What can hang from each mark:
zififa: nulol rivibop
rivibop: kimet
fiban: folo gare mufav rivibop zififa
nulol: diser rivibop zififa
saravav: gare kimet mufav nivi rivibop
kimet: fiban folo gare mufav refi
folo: refi rivibop
gare: fiban folo kimet refi
refi: fiban saravav zififa
nivi: diser saravav vefi
vefi: diser mufav nivi nosu nulol
nosu: rivibop vefi zififa

Each row was made from one small tree. Brackets hold a mark, then the marks that hang from it, in alphabetical order. Every link used is in the known rows. Write each row's tree.
Known rows:
{nosu {rivibop kimet} vefi {zififa {nulol diser}}}: [-166 -155   15  171  109   32 -111   32 -237  240  267    4 -539  153
  435  345  -84  -83   78  303  -21 -216 -264 -365  321  196  106  -40
 -112  348  404  -83  -52   97 -144 -677   55  -42 -327   69 -123 -185
   -6  143  248   57  335  543 -102  165 -192 -353  155 -118 -161]
{nulol diser {rivibop {kimet fiban}} zififa}: [ 136  -15  339  217   84  274 -117  137 -418  225 -394   89 -246 -269
    2  163 -261  232 -258   -4   93  219   13   25  -53 -215 -258  294
  -32  748  163  -14 -142  125  231 -524   13  102   85  -26 -276   89
  -25   58 -177   59  383  -53  274 -106 -160  371  126  -36   59]
{gare {fiban mufav rivibop zififa} refi}: [ -29   27  147  -16 -335 -467   46  215  -76  171  -88   15  -23   98
  764 -267  326  236  -92 -150 -336 -350  366   18  502  332  292  151
 -169 -182  231   25   93  -43 -222  268 -350  -32 -192 -161  118  188
 -186  424 -262  109   74 -179  109  -56  -54 -264  -35 -379  -26]
{saravav {gare fiban} {kimet {folo refi}} mufav nivi}: [-297 -226 -694  160  -19  159  330  171  522  -20   -9  143   19 -343
 -433  126  -16 -642 -101    8 -187 -340  -82 -299  192   77  -72 -304
  210 -680 -150 -423 -287 -551  -11  171   80 -289  200 -160   81  442
 -278 -120  242 -707  -32 -174  115   76  305 -158 -163 -116 -217]
{kimet {fiban gare zififa} folo mufav}: [  40  396  213  105   10 -215  282 -349   96 -343  244   13  140  165
 -228  -84  -28  289 -157  -26  257  405  112  387   11  -39 -124   95
 -103 -246  -68  156  146  -26 -162  185   23 -210  -71  -85 -164  455
   -7   84 -136  236  153 -258 -221  197 -133  337 -325  144  -32]
{vefi diser mufav nivi {nosu {rivibop {kimet gare}}}}: [-553   58  210 -331 -161   98 -223 -200 -399   19  132  122 -120   16
  143  -22 -623 -255 -216  446  -49  167  -40   -8 -173   81    8 -289
  -99  -50   49 -221 -204  401  126 -439  290 -411 -358   58  327 -279
  174 -476  202  188  -60 -147  201  -71   53  -50   40  675 -303]
{nulol diser {rivibop {kimet folo gare}} zififa}: [  33   -4  266  243  284  235  -25   27 -257  304 -133 -150  -38 -327
  -29  121 -266  139 -310   75  188  322 -142    9    0 -276 -212  244
 -149  724   25  104 -301  213  162 -371   80   33 -190   36 -189  407
   -1 -314 -151   59  416 -189  -23  -17 -145  540  274  -90  -71]
{refi fiban {saravav gare kimet mufav}}: [-160  137 -268  180 -145  377  132  319  408 -108  -36   11   63 -156
 -512   94  148 -311  210 -106 -307    0 -151   90 -168 -149   59 -254
  196 -101 -100 -269 -207 -231   51   89 -151 -214  202  119  -85 -212
 -102  268   41 -504 -167   47  314  126    0 -153 -426   23   60]
{saravav gare mufav {rivibop kimet}}: [  29  -60 -338 -174 -113   77  325  378  258  -33  -55   69 -307 -170
 -477   97 -275  -31   51  476 -422 -144 -346   56  -11   62  120 -270
  263  214 -106  -93 -254 -151  -78  -50  -75 -197  405  261  120 -177
    3   38  139 -588 -101  144   81  -23  212 -184 -201 -238  259]
{gare fiban {folo rivibop} kimet {refi zififa}}: [ 284 -384   59 -275  141 -237  -85   40 -175  412 -253 -361   84  247
  205  -79  366    0  309 -214 -185 -671  386 -633  207  490  -94  301
  -91   85  -96   24   96    8  -58  318  105  474  341 -356  285  -22
 -108 -118 -194  -50  128   56  -71 -179   12  -67  536 -377 -264]
{zififa {nulol diser {rivibop {kimet gare}}}}: [ 109  -41  120  155  100  123 -169  140 -195  193   81 -121 -167 -195
  123  180 -310  190 -327   92  141    9  -79 -121  -64 -381  -93  -56
  -13  656   -6   95 -230   51  204 -501   34  209 -121  242 -294  -13
  112  -83  -73  143  -34   97  127  -83  119  109   61   15  170]
{vefi diser nivi {nosu rivibop zififa} nulol}: [-659   86  -59 -197  -56   40 -426  -10 -314   47   71   83  -18  136
  340  -30 -169 -459  131   63    2   81   89 -259  -92  510    1 -137
 -328 -297  127 -292  103  344 -105 -621  164 -213 -556   29  391  -31
   44 -210  338  295  -54   34  236  -87   -8 -171  -33  602 -266]
{kimet folo {gare {fiban zififa}} refi}: [  42   58  239   15   55 -206   70 -252  249   -9  181  -89  287 -148
  106 -220  161  202  124  -74  292  229   20  127  107   29   90  155
 -161   56   72  -54  110  123 -206  304  106    0 -286  -76  179  228
  -12 -181  -79  373  127 -281 -196   12  146  328   38  -45  -85]
{kimet folo gare mufav refi}: [  -7  199  383  -34  224  -96  173 -371  316  -70  340 -159   30 -112
 -382   -3 -142 -116  -33  103  289  445 -290  293   28 -264 -138  -13
   11  -33 -142  139 -129  211   31  414   82  -38 -100   84  139   32
  -26 -454   47  304   86 -144 -449  -76   39  447 -177  116  -16]
{folo {refi {fiban gare} saravav} rivibop}: [ 289  -35 -379   -2 -135  -46 -180  -53  -42  126  237 -181  292  450
    0   28 -246   51   12 -506 -226   81   78   54 -378  -53   52  173
  112  213 -240  176  -63 -280 -148  241 -157 -115  102 -119  -96 -118
  368  375  150  -33  -19  210  139   24  -82  165   61 -202   86]
{gare fiban kimet {refi zififa}}: [  86 -290   47 -264  -62 -151   61  164 -110  273 -401 -176  112  -14
  169 -194  194   20  378 -124 -245 -478  283 -436  189  418   72  137
 -175  208    4   76  262   45  -87  144   27  255  113 -117  189    5
 -132   17 -118 -108  -31 -117   79 -200   72 -195  308 -234 -147]
{gare folo {kimet {fiban zififa}}}: [ 220   -6  263 -138  142 -150  -72 -248  -70  -85  -43  -99  -63  205
  138 -157  316  376  112  -76  209  -58  279   20  125  201 -133  376
   14   95  162  -26  141  -81 -129  146  211  353  330 -244  -31    5
  -84   59    3  345   83  -36   70  135   -7  212  112 -157  -77]
{fiban rivibop {zififa nulol}}: [  90   -1  -15  -24 -150 -148   57  155    4   69  222 -113   17   71
  515  -36  145  350  -71  -62   26 -108  149   68  236   -8  176   82
 -137   85  161   61  176  -43 -175   72  -72  162 -385   -8 -261   83
  136  450  -99  128 -447  103  -45  238   58 -172 -191 -216  271]
{vefi diser mufav nivi {nulol {zififa {rivibop kimet}}}}: [-227  203 -118  -85  -62  -40 -107  230 -613  164 -524  181   48 -215
   85 -134 -439   35 -252  496  119  -22   66 -327 -490  191  145 -347
 -115  -95  233  -44  110  323   72 -824  488 -414 -272  121  383 -270
  107 -229  -35  150 -305 -497   59  167  -81   73  125  600   49]
{nulol diser {rivibop {kimet folo}} zififa}: [  -6 -155  240  230  231  219  -22  226 -248  423 -168  -96 -188 -281
   76  121 -258  110 -225   95   34  209  -18  -78  -27 -143 -240  239
 -117  674   64  100 -273  140   57 -475   86   15 -234   95 -122  332
   38 -199 -135 -118  357 -169   78   73 -210  501  300 -227    1]
{refi {saravav {gare fiban} kimet mufav} {zififa rivibop}}: [-169  -48 -429  247   16  379  305  404  342  -97 -466  -74  233 -269
 -592  -19  424 -273  350  125 -385 -491  -86 -315 -184  100  275 -245
  -65 -126  -14 -351  226  -95  300   -4  -63 -170  191  107   54 -108
 -150   86 -295 -523 -316   12   15  145  134 -331 -152   86   22]
{nosu {rivibop {kimet fiban mufav refi}}}: [  39  263  564 -216   49   16  111 -204  139 -117  326  151 -375  -87
 -195  209 -216   49   68  218   58  351 -381  272  131 -276 -170   31
    4   94  105  -27  -27  198   -5   59  -82   65  139  154  -32 -446
  129 -266  -75  202  343   31  -77 -119 -165  -10 -193   86 -165]
{nivi {saravav {kimet {folo rivibop} mufav refi}}}: [ 137  -56  225   84  100   83  104 -159  396  141  319  -71 -150 -206
 -151  144  -64 -420 -109 -176   89  238 -187  204  269 -283 -371 -198
   74 -538 -121  -91 -304  -85    2  465 -112   -5  -79  -56  148  -66
  -94 -470  -67 -169  161   20 -452 -125  -33  383 -183  -65   15]
{folo {refi saravav zififa}}: [  57 -317 -403  -96  160  242    3   17   75  130 -130 -189  193   40
 -144 -118  -40 -142  341 -194 -154 -161  -72 -114 -128   57  171  195
   -2  345 -138   44  190  -64   83  308  -55   -8   55  -31   75 -200
  202  104  158  -44 -286  252  -98   14 -125  153  226 -244  181]
{nulol diser {zififa {rivibop {kimet fiban {gare folo}}}}}: [ 294  120  228  135  343   42   99 -246 -554 -141 -395  -36  -10 -195
 -234   41   60  349 -266  232  520   89  -94  -21 -231 -222 -194  299
   52  637  125   59  -40  249  241 -453  455  259  229 -171  -27   55
  -74  -38  -32  429  397  -16 -196  125   88  436  201  171  -75]
{nivi diser {vefi {nosu rivibop zififa}}}: [-209 -354  227 -170 -154   37 -264   82  -47   54 -117  -96 -394  297
  303   69  -55 -311 -136   33 -145  -10 -309 -105  247  214 -257   75
  -78 -139  145 -290  276  267 -102 -192   37 -233 -234   43  180  -81
 -141 -187  421  195  140  491 -257  -42  106  -76  220  147 -127]
{kimet folo gare {refi fiban saravav {zififa rivibop}}}: [  90  219  109  124  301  258   14 -163   67 -317   10 -145  711  -65
 -542  -44  431   15  512  -60  378  484 -291  210 -606 -396  280   75
 -159  222 -209  253  235  357  243  174   57  191 -256  299   -4 -160
  123 -169 -249   86  -96 -135 -458   96  -91  204   52  274    8]
{nulol diser {rivibop {kimet {fiban zififa} {gare folo}}}}: [ 222  115  388  127  267   95 -265 -231 -328  -29 -131   29 -131  -81
  104   44   44  386 -251  -49  413  173  -12   67   47 -239 -221  345
  -25  514  118  -81 -173   48  179 -262  148  196  226  -96 -181   73
  -96 -163 -233  424  454  -67  114  -74  -68  427  142   -4  -96]
{saravav {gare folo} {kimet fiban refi} mufav}: [   8   63   69   86   78   92  105  -20  418 -126   51   45 -187 -196
 -561  105  340 -230   12   92  205  -21 -168  119  -37  -37 -196  -72
  379 -331    1 -371 -140  -96  156  242  106  137  605 -183   68 -139
 -221   -8   48 -222   94  -57   92   24  237  -65 -390   30  -72]
{folo {refi saravav} {rivibop {kimet fiban gare}}}: [ 469   -8 -183 -175   97   90  -99 -309    6 -106  219  -39   96   42
 -194   73 -367  162   16 -187   17   75 -107  236 -140 -428  -65  178
  128  285 -193    8 -141 -142  113  402 -118  202  350  -94 -180 -352
  269  -14   74  325   95  303  -20 -239  -55  322  314 -145   47]
{rivibop {kimet mufav {refi fiban saravav zififa}}}: [ -10  350  357 -136   16  190   89   19   65  -96  -73  152  311 -185
 -401  174  116 -170  578   28   30  233 -380  104 -252 -243  190  -81
  -70  326 -147   89  107  478   60   99 -122  -17  -19  337  226 -645
  124  -95 -405  -71   62  -80 -140 -138 -436   68  -88  144  131]
{fiban {gare {refi saravav}} rivibop}: [   2   75   56 -228 -224 -302  -72   48   79  197  128 -198   62  125
  339 -161   55  283   62 -304 -227 -159  249  201  -88  149  212  108
 -168   45  -63  229   83  -67 -144  311 -158 -186 -131  -72 -167   55
  144  406  -65   40 -106  -61  283  -91    0 -175    5 -240   29]
{saravav {gare refi} {kimet fiban mufav} nivi}: [-124   92  -43  119  -20  179  286   -2  275 -248 -295  334 -118 -445
 -479   48   98 -475 -146 -178   87  -55  -63  100  303 -147 -152 -397
  219 -790  -14 -389 -176 -318  214  308   70  -91  330 -214 -296  120
 -399  100  107 -398   39 -141  140 -211  284 -150 -461  155 -262]
{nosu {vefi {nivi {saravav kimet}} {nulol rivibop}}}: [-292  -94 -253   61 -217  257 -560  180  114  221 -115  273 -162  -43
  465  -25  -93 -359  -21 -225  -48  -73  -27 -227   71  120   54 -209
 -217 -476  135 -372  -41 -267  100 -280  -38  -74    0  181  -56 -131
 -313 -482   79 -144   65  -12  361 -150  -80 -312 -126  294   16]
{refi {saravav nivi} {zififa nulol rivibop}}: [-164  -77 -372  184  174  304  119  183   46 -184 -212  -41  361 -158
 -283    9  336 -100  337   30  104 -336   47 -286 -359  -95  451 -224
 -121  -83  -15   -8  331  -34  328 -143  219  127 -237  216 -310 -146
   65  218  -98 -170 -668  205 -148  247  136 -243   31  217  239]
{nivi diser {saravav kimet}}: [ 112 -343  -66 -216 -162   64   77   84  244   92 -222    7 -240 -208
  239  -52  -72 -186 -187 -129  -42   -7 -123   79  190  -89 -269 -232
  159 -253  104 -190  -67 -297 -121   67  172 -204    0 -103   95 -149
 -101 -184  479 -182  -92  175   26  -53  237   85  -47  -95  199]
{nosu {rivibop {kimet fiban folo mufav}}}: [ -15  219  351 -205  196   76  275 -206  171 -247  487   41 -296   17
 -256  217 -254   84   30  333   14  390 -216  270  144 -316 -296   68
 -115  -35  -92  124 -137   52  -92   14  -34   56  -18  210 -124  -37
  112 -427   41   88  313   23 -165   79 -278  123  -78   50 -246]
{gare {kimet {fiban folo rivibop} mufav} {refi zififa}}: [ 159  271  418 -166   46 -296   92 -277 -207 -164 -206   13   80  112
 -114   44  299   94   61 -168   65  -55   79   37  252   24 -233   78
 -107 -224 -195  446  285  286   99  377 -289  244  183 -154 -109  229
 -113   84 -534   21   53 -244 -236 -366 -239 -371  117   22 -224]
{zififa nulol {rivibop kimet}}: [ 246 -149 -115  -83  -30  -76  171  330  -87  -43   62  -41  -89  -11
  150  -21 -198  341   -9  380   -8 -209  -46 -109 -241 -207  180 -139
  -23  328   95  190  139    0 -106 -326  268  314 -100  424 -179 -327
  254   91   54  -18 -436  159  -60  306  291 -116  -11  -55  252]
{refi {fiban gare mufav} {saravav {kimet folo}} zififa}: [-270  270 -196  204  -15  171  170  172  203 -220  141  -10  713   50
 -147   54  524 -153  444 -102 -134  250  172  265 -277  -45  381  -50
 -128 -252 -200  211   77   49   41   56 -298  -48 -241   46  -65  204
   46  199 -123 -362  -22 -207  116  140 -338 -200 -238   43   82]
{fiban {folo {refi zififa} rivibop} gare}: [ 335 -262 -519   29    6 -213   20 -126 -154  187   15 -171  301  492
   26  -33 -207   78  -84 -370 -118 -103   52 -168 -155  229  -30  149
  133   63 -222  375  248  -76 -128  354  -85  -22  119 -349  -40  314
  412  212   76 -164 -128  115 -126  -67   64 -112  282 -322   17]
{vefi diser nivi nosu {nulol rivibop zififa}}: [-498   60   48   38 -130  142 -540  226 -485  253 -359  108  203  -91
  229 -192 -292 -256 -220  -72   50  104  220 -254 -335  292  -94  -27
 -320   58   -7 -273   49  394  181 -671  148  -74 -359   85  219  196
   21 -193 -159  172 -190 -340  385 -114   -6  139   -1  644    0]
{nosu rivibop {vefi {nivi saravav}} zififa}: [-335 -108 -106  -17 -122  141 -286 -250   17  174   87   98 -413  384
  488  126  -31 -343   90  -50  -38  -60 -196 -228  333  529  203   -6
 -157 -265  453 -245   63  -54 -130  -76   50 -327 -123  -46  -13 -113
 -240 -358  472  -20  403  458   10  122 -225 -279   94   97 -304]
{vefi diser mufav {nivi saravav} {nosu {rivibop kimet}}}: [-512  -54  163 -324 -331  118 -262  -89 -389  115   76  199 -338   31
  326  -39 -583 -353 -301  338 -111   18   26  -49 -132  213 -150 -412
  -65 -222   45 -243 -190  316   14 -540  171 -513 -362  139  482 -314
  152 -518  186  -91  -38  -90  213   -6  -72  -59   60  610 -231]
{nosu {rivibop kimet} vefi}: [ -29 -263    9 -244  -71   53  -28   63   55  224  295   81 -460  277
  399   49 -317  131  236  283 -362  -60 -287  -52  224  142  148  107
 -105  268  317  -87  -41  -83 -224  -86   59  -32  -28  128  -90 -403
  119 -182  307  -38  197  346  139  121 -102 -318  117 -286 -166]
{saravav {kimet fiban refi} rivibop}: [  70 -129   93 -134   99  183    3   39  254 -195  -61  211  -36 -429
 -235   71   30  -66  306   93   83  325 -158  359   23 -218   68  -13
  121  -63   -8  -90  -85 -183   88  116  -11  180  180  -26  -70 -267
  -84  127  172 -126  -62  101   48 -286  356  -35 -378   14  255]
{kimet {fiban {folo rivibop} mufav} refi}: [ 252   88  240  199  -40 -323  -97 -221   57  -80  252   81  -32  302
   -8  -17   79  147 -126 -159   33  255  202  362  -98  -98 -112   39
  348 -264   -4  246    1  100   50  363 -284  239  172 -177  -10  -54
  156  164  -35  265   98   41   -9 -241   14  -20   59 -118  100]

Write each row's tree:
[  69  234  149  290  -81  -55  -93  235  -62   11  172  -18   39   38
  442  -22   32  369 -325  159   -2  -43  -66   84  220 -212  353  -25
 -142  240  199   48  -12  108   63 -141 -314  252  -49  284 -386   31
   67   76 -398  126  -85  -44   47  122  -80 -130 -100  -93  157] | {fiban mufav {zififa {nulol {rivibop {kimet gare}}}}}
[ 586   30 -243   47   11  -90   12 -212 -202 -183  297   16  150   66
   86   63 -233  341 -283 -132  322   -7  -97   71  145 -403  -28   95
  113  163  -39  -25   29 -146  -46  206  -69  433  167 -138 -362  -50
  239  300 -121  319  -34  235 -297   37   68  127  110 -126   90] | {folo refi {rivibop {kimet {fiban {zififa nulol}} gare}}}
[ -51  -43 -410   73  193  187  -32 -325   34 -312 -216  214  367  -37
 -392   -7  126 -183  263 -343  203  -45   32  -34 -234  -54   62   19
  110 -217 -245  121  253  -96  195  289  -10  -47  155 -183 -175  132
  114  174   45  -73 -211   65   45 -168  -71 -122  271   93  -24] | {kimet {fiban {folo {refi {saravav nivi} zififa}}}}
[ 119  105  101  184  -48  -90   13  -67 -255 -114  124   19  -55  -85
  245   75  212  345 -230 -152  316   82  294  170  134 -216 -129   95
   31  163  118   22   81  -59   77 -261  -65  175 -370 -171 -287  223
    9  618 -115  366 -147   91  -57   94   -1   -1 -178  -12  278] | {kimet {fiban rivibop {zififa {nulol diser}}}}
[  80 -205 -128 -149   24 -113   96   71  257  159  -70 -185  -56  154
   33 -119  190   60   14   44 -115 -354  191 -230  -36  398  -85   87
  125  133  -27 -196  -10  -61 -147   99  228   42  297 -149  311   48
   47 -159  345  -62  -76   50  291  107  279   60   33 -217 -102] | {saravav {gare fiban folo}}
[ -67  164   63  131 -118 -418  167  -33   92   30  277 -153  181  333
  288 -237  253  334  -83    4 -143   72  388  225  112  331  201   95
  -62 -184  157  235  120  -61 -272   94 -159  -30 -118  -96  -33  498
   36  150  -64   67  124 -358   30  253 -134   30   31 -310    2] | {fiban {gare {kimet folo}} mufav zififa}
[  69   86 -510  176  130   23   57 -158  297 -399    2   41  -68   16
 -840  -10  -62  -82  -98   10 -107  -52 -248  156 -260  -64  -96 -174
  391  -67 -445   99  -78 -249  101  205 -349 -268  612   55  -13  174
  117  337   12 -330 -117  173  -64 -113   79 -167   -7  -11  106] | {kimet {fiban {folo {refi {saravav gare mufav rivibop}}}}}
[ -69    3  119 -214 -107 -373    0   86   68  155  131 -144  -59  312
  570    1  340  145  -17  138 -304 -353  355  -51  193  341  129  270
  -60  -36   52   94  -64   29  -94  138 -130  111   52 -154  343   18
  -63  -43   72  161   -3   18  224   -2  -28 -177   -9 -276   62] | {gare {fiban mufav rivibop} folo}
[ 167 -148 -319  335   -7  -22  -60   51 -376   27   39  -19   78   41
  167  -19  -57   10 -259 -314  268   35   22 -201   -8 -167 -109   35
  205  399  -17   59  -39 -209 -156 -377   40   75 -271  -46  -40  131
  111  646  115  108  -85  137 -177  282    8  172  -92 -100  196] | {folo {refi {fiban {zififa {nulol diser}}}}}
[   5  220  183  -29   15 -292  146 -340  115 -130  -28  -70   47   95
  -88  -64 -222   77 -152    7  -12  -15  -30  -71  117   39 -167  -51
  -75   45 -162  248   43  154 -123  210   26 -214   38  -36  183  184
   14 -260  -11  328  -30  -75  -64 -190  146   53  -61  200 -121] | {kimet {gare {fiban folo}} mufav}
[  20  249  177   75  -63 -193  152  -91   68 -257  322   64  105  170
  283  -68  351  329  -75   24   34  330  290  566  223  -97   87  242
  -62 -314  101  157   47  -21  -39  288 -325  129 -248  -97 -151  355
  -64  219 -117  215   47 -163  -96  120 -243   55 -155 -198  112] | {kimet {fiban mufav rivibop zififa} folo}
[   2  220  110  -57  -36  -49  161  169  104 -220  200  230   77 -228
 -309  108    3   56  326  324   59  378 -427  222  -61 -180  192  -64
   43  117 -123  124 -201   54 -315  -55  -78  -83  -50  389  202 -123
  -62   96 -337 -365  229 -208 -302  101 -128   46 -209  -82  190] | {saravav mufav {rivibop {kimet folo {refi {fiban zififa}}}}}
[ 312 -167    1  -74  132   38   74 -150  113  -66  335 -138  -22  196
 -173   53 -167  154   46  -81   39  311  252  275 -104 -223 -282  212
  100  -81 -161  126 -129 -204  -11  327   59  278   -7 -125 -167   93
  104  -89  246  128  -23  175  -96   -4   48  405   80 -160   65] | {kimet fiban {folo rivibop}}
[  83   85  195   65 -174 -447  -86   63 -199   -4  -52    6   49  346
  279 -197  191  103  -37 -197 -188  -44  253    3   35  152   -7  -32
  161  -94  -54  508  -18   54 -254   85 -256  216  139   54   47  116
  -38  291  -68  -86  122 -242  186 -108  -69 -334  138 -188 -172] | {gare kimet {refi {fiban folo mufav}}}
[  87 -158  -14   56 -173 -329   51  205  -58  116  -54 -112   15  -57
  475 -294  139  259  -41 -145   47 -467  309 -338  275  231  142  -18
 -151   46   91  -32  217 -104 -320   -6   64  147 -207   -7  -47  148
  -38  475 -167  118 -212  -20   -7  162  210 -140   -8 -139   -5] | {gare {fiban {zififa nulol}} refi}
[ 206 -163 -340   -2  332  215 -112   -1 -215 -122 -246 -194  415  294
 -230  -65  334  -57  355 -132  101 -144 -176 -280 -496  -40  182  302
  -18  352 -223  190  222   16  114   61  160  213  210  114  152 -302
  157   66  -22  -79 -180  198 -287  286 -128  121  206  -19    4] | {gare {folo {refi fiban saravav {zififa rivibop}}}}
[ -38  116  189 -114 -242 -546  -12   12   36  117   65  -44   20  317
  573  -38  262  259  -46    6 -435 -284  440   -9  220  330   54   82
  -66 -106   60  369  101   99 -177   90 -369   89  -28  -96  180  238
   56   55 -153  102  -47 -223  323 -205  -40 -475  210 -280  -25] | {gare {fiban folo mufav rivibop} kimet}
[-195  -73 -238   93  -64  307  114   88  392 -315  -23  295 -107 -285
 -503  191    5 -350   -1   83  117   77  -28   83  116 -270 -190 -185
  194 -911  -65 -241  -91 -411  206  162  141 -104  144    6 -223  202
 -557 -254  137 -218  -97  -39  -80    6  172  -78 -222  225   69] | {saravav {kimet fiban folo} mufav {nivi vefi}}
[-234 -220  -21   10 -147   95 -231  133   62  173 -330   24 -280 -125
  -46 -159 -159 -252  -84 -110 -112 -340  107 -157   -5   45   94 -244
  129 -524  -35 -138   15 -140  176  189  108 -515    7   29   23 -262
 -308  -10  118  -21 -292    9   -5 -112   34    0  193  139   11] | {gare {refi {saravav {nivi {vefi mufav}}}}}
[-284  -40 -600  -49 -170  271   66  154  254  -52 -282  267 -101 -365
 -432   23 -109 -523 -210  205 -129  -84 -150  -56   -7  269   26 -718
  340 -670   29 -396 -354 -365  165 -147   55 -550  225  -20  275   61
 -258 -257  256 -665 -259  -43  153  -68  305 -221 -363  283  175] | {vefi diser {nivi {saravav gare kimet mufav rivibop}}}
